Here is a tiny trained network, its code and every weight. The questions are about switching its units off for an input and a target symbol, where a switched-off unit gives its printed mean instead of its output.

import numpy as np


def w(rows, s, z=0):
    codes = np.array(rows[::2]) - 128.0
    scale = np.full(codes.shape[1], s)
    scale[-1] = z or s
    return codes * scale


def f(y):
    return y / 2 * (1 + np.tanh(0.7978845608 * (y + 0.044715 * y**3)))


def softmax(a):
    e = np.exp(a - a.max(-1, keepdims=True))
    return e / e.sum(-1, keepdims=True)


def log_softmax(a):
    a = a - a.max(-1, keepdims=True)
    return a - np.log(np.exp(a).sum(-1, keepdims=True))


def net(x, mask):
    ids = ['ΓΔΠΦΨαβεημξστ'.index(c) for c in x.split()]
    T = len(ids)
    res = E[ids] + P[:T]
    u = 0
    for l in range(2):
        q, k, v = (res @ M[l].T for M in (Q, K, V))
        z = softmax(np.where(np.tri(T) > 0, q @ k.T / 3**0.5, -1e9)) @ v
        res = res + np.where(mask[u], z, O[l][:, -1]) @ O[l][:, :-1]
        u += 1
        y = f(res @ A[l][:, :-1].T + A[l][:, -1])
        res = res + np.where(mask[u : u + 8], y, B[l][:, -1]) @ B[l][:, :-1]
        u += 8
    return log_softmax(res[-1] @ U[:, :-1].T + U[:, -1])


Q, K, V, O, A, B = {}, {}, {}, {}, {}, {}
E = w([
[127,73,154],'Γ',
[137,72,113],'Δ',
[197,158,139],'Π',
[171,86,180],'Φ',
[127,182,129],'Ψ',
[116,152,114],'α',
[45,128,92],'β',
[118,144,101],'ε',
[25,135,68],'η',
[132,43,58],'μ',
[105,167,126],'ξ',
[24,158,55],'σ',
[125,67,250],'τ',
],0.019)
P = w([
[54,122,245],'0',
[164,194,65],'1',
[170,179,55],'2',
[184,176,33],'3',
[196,163,28],'4',
[211,161,35],'5',
[194,165,22],'6',
[184,151,4],'7',
],0.0045)
Q[0] = w([
[85,130,6],'0.h1',
[202,130,115],'0.h1',
[101,62,104],'0.h1',
],0.011)
K[0] = w([
[187,81,81],'0.h1',
[1,97,159],'0.h1',
[179,212,6],'0.h1',
],0.0085)
V[0] = w([
[28,115,118],'0.h1',
[199,174,102],'0.h1',
[178,255,153],'0.h1',
],0.009)
O[0] = w([
[91,132,194,230],'0.h1',
[201,53,198,50],'0.h1',
[132,253,151,5],'0.h1',
],0.0064,0.0017)
A[0] = w([
[89,187,41,101],'0.n1',
[190,137,128,208],'0.n2',
[122,188,168,116],'0.n3',
[93,81,166,42],'0.n4',
[106,130,115,106],'0.n5',
[142,111,150,63],'0.n6',
[83,84,78,112],'0.n7',
[153,120,249,3],'0.n8',
],0.014,0.0066)
B[0] = w([
[146,51,254,254],'0.n1',
[32,144,216,204],'0.n2',
[176,192,33,149],'0.n3',
[111,62,67,131],'0.n4',
[189,138,184,134],'0.n5',
[123,117,94,115],'0.n6',
[207,228,122,207],'0.n7',
[251,143,165,159],'0.n8',
],0.0059,0.0066)
Q[1] = w([
[1,173,66],'1.h1',
[184,219,107],'1.h1',
[100,204,254],'1.h1',
],0.0058)
K[1] = w([
[110,134,80],'1.h1',
[90,133,166],'1.h1',
[135,9,134],'1.h1',
],0.012)
V[1] = w([
[127,105,233],'1.h1',
[248,178,169],'1.h1',
[43,173,161],'1.h1',
],0.016)
O[1] = w([
[27,114,94,254],'1.h1',
[95,247,101,191],'1.h1',
[168,101,235,154],'1.h1',
],0.011,0.009)
A[1] = w([
[128,112,131,127],'1.n1',
[7,94,154,138],'1.n2',
[179,130,108,153],'1.n3',
[184,216,72,159],'1.n4',
[45,121,136,104],'1.n5',
[240,94,128,39],'1.n6',
[205,158,85,70],'1.n7',
[215,116,138,254],'1.n8',
],0.011,0.0065)
B[1] = w([
[107,121,100,129],'1.n1',
[224,120,110,248],'1.n2',
[107,186,149,127],'1.n3',
[119,108,121,175],'1.n4',
[181,159,163,198],'1.n5',
[138,162,125,131],'1.n6',
[115,104,183,130],'1.n7',
[1,165,128,149],'1.n8',
],0.0098,0.014)
U = w([
[150,63,57,38],'Γ',
[93,113,64,210],'Δ',
[108,201,160,3],'Π',
[189,135,70,240],'Φ',
[112,186,178,60],'Ψ',
[105,155,155,86],'α',
[138,91,132,113],'β',
[112,123,116,153],'ε',
[160,118,139,136],'η',
[41,157,73,213],'μ',
[104,156,158,198],'ξ',
[140,121,146,190],'σ',
[209,162,2,82],'τ',
],0.012,0.0055)

Each question gives the input, a string of symbols that net reads in full, and the target symbol t.
The units are the heads (3 rows each of Q, K, V and O) and the neurons (one row each of A and B). Each row of codes is followed by its name. A weight is (code - 128) times the scale printed after its matrix; where a second scale follows, it is the last column's (O, A, B and U).
mask holds one flag per unit, layer by layer, with each layer's heads first. A switched-off unit (its flag False) gives its mean, the last column of its rows in O or B, instead of its output. The means were averaged over made-up inputs and are rounded, as every weight is.
A unit's drop is (log p(t) with every unit on - log p(t) with that unit switched off) / (log p(t) with every unit on - log p(t) with every unit switched off).
The circuit of an input: a set's keep is (log p(t) with only the set's units on - log p(t) with every unit switched off) / (log p(t) with every unit on - log p(t) with every unit switched off). Starting from the 12 units with the biggest drops (on a tie, the unit counted first), units are removed one at a time, each time the one whose removal leaves the highest keep (on an exact tie, the one counted first), for as long as the keep stays at least 0.8.
units of the circuit, in order: the units of the circuit, biggest drop first
most important unit: the unit with the biggest drop
k most important neurons: the k neurons with the biggest drops, biggest first
k most important neurons of layer l: the k neurons of layer l with the biggest drops, biggest first
input Φ σ Φ, target τ: 4 most important neurons	(1.n2; 0.n8; 0.n7; 1.n8)
input Ψ α τ, target τ: most important unit	1.h1
input Φ μ ε, target μ: 3 most important neurons	(1.n2; 0.n1; 0.n7)
input Π μ ε Ψ Ψ, target μ: 3 most important neurons	(1.n2; 1.n5; 1.n4)
input τ α ξ η η β β σ, target Φ: 2 most important neurons of layer 0	(0.n1; 0.n8)
input Φ Δ Γ μ, target μ: 3 most important neurons	(0.n7; 1.n2; 0.n1)
input Φ τ μ τ τ Ψ, target τ: units of the circuit, in order	(1.h1; 1.n2)
input μ ε Π, target μ: units of the circuit, in order	(1.n2; 1.n8; 1.n5)
input μ Γ τ, target τ: units of the circuit, in order	(1.h1; 0.n8; 1.n2)
input Φ Ψ σ, target τ: 3 most important neurons	(0.n1; 1.n2; 0.n8)
input τ η ξ, target τ: 3 most important neurons	(0.n8; 1.n2; 0.n1)
input β μ Γ, target μ: 4 most important neurons	(1.n8; 1.n2; 0.n7; 0.n1)
input Φ η Φ, target τ: 2 most important neurons	(1.n2; 0.n8)
input τ Γ η, target Φ: units of the circuit, in order	(1.n2; 1.n5)
input Ψ Ψ Ψ Π μ Φ ε, target μ: units of the circuit, in order	(1.h1; 1.n2)
input Φ ξ Φ τ τ σ, target τ: 2 most important neurons	(1.n2; 0.n1)
input ξ ε ξ τ Ψ Φ τ Ψ, target τ: units of the circuit, in order	(1.n2; 1.h1; 1.n5)
input μ Γ ξ α, target μ: 4 most important neurons of layer 1	(1.n2; 1.n8; 1.n5; 1.n3)
input τ η Γ Ψ η, target Φ: most important unit	0.n1
input ξ Ψ Ψ β β μ, target μ: 2 most important neurons	(1.n8; 1.n2)
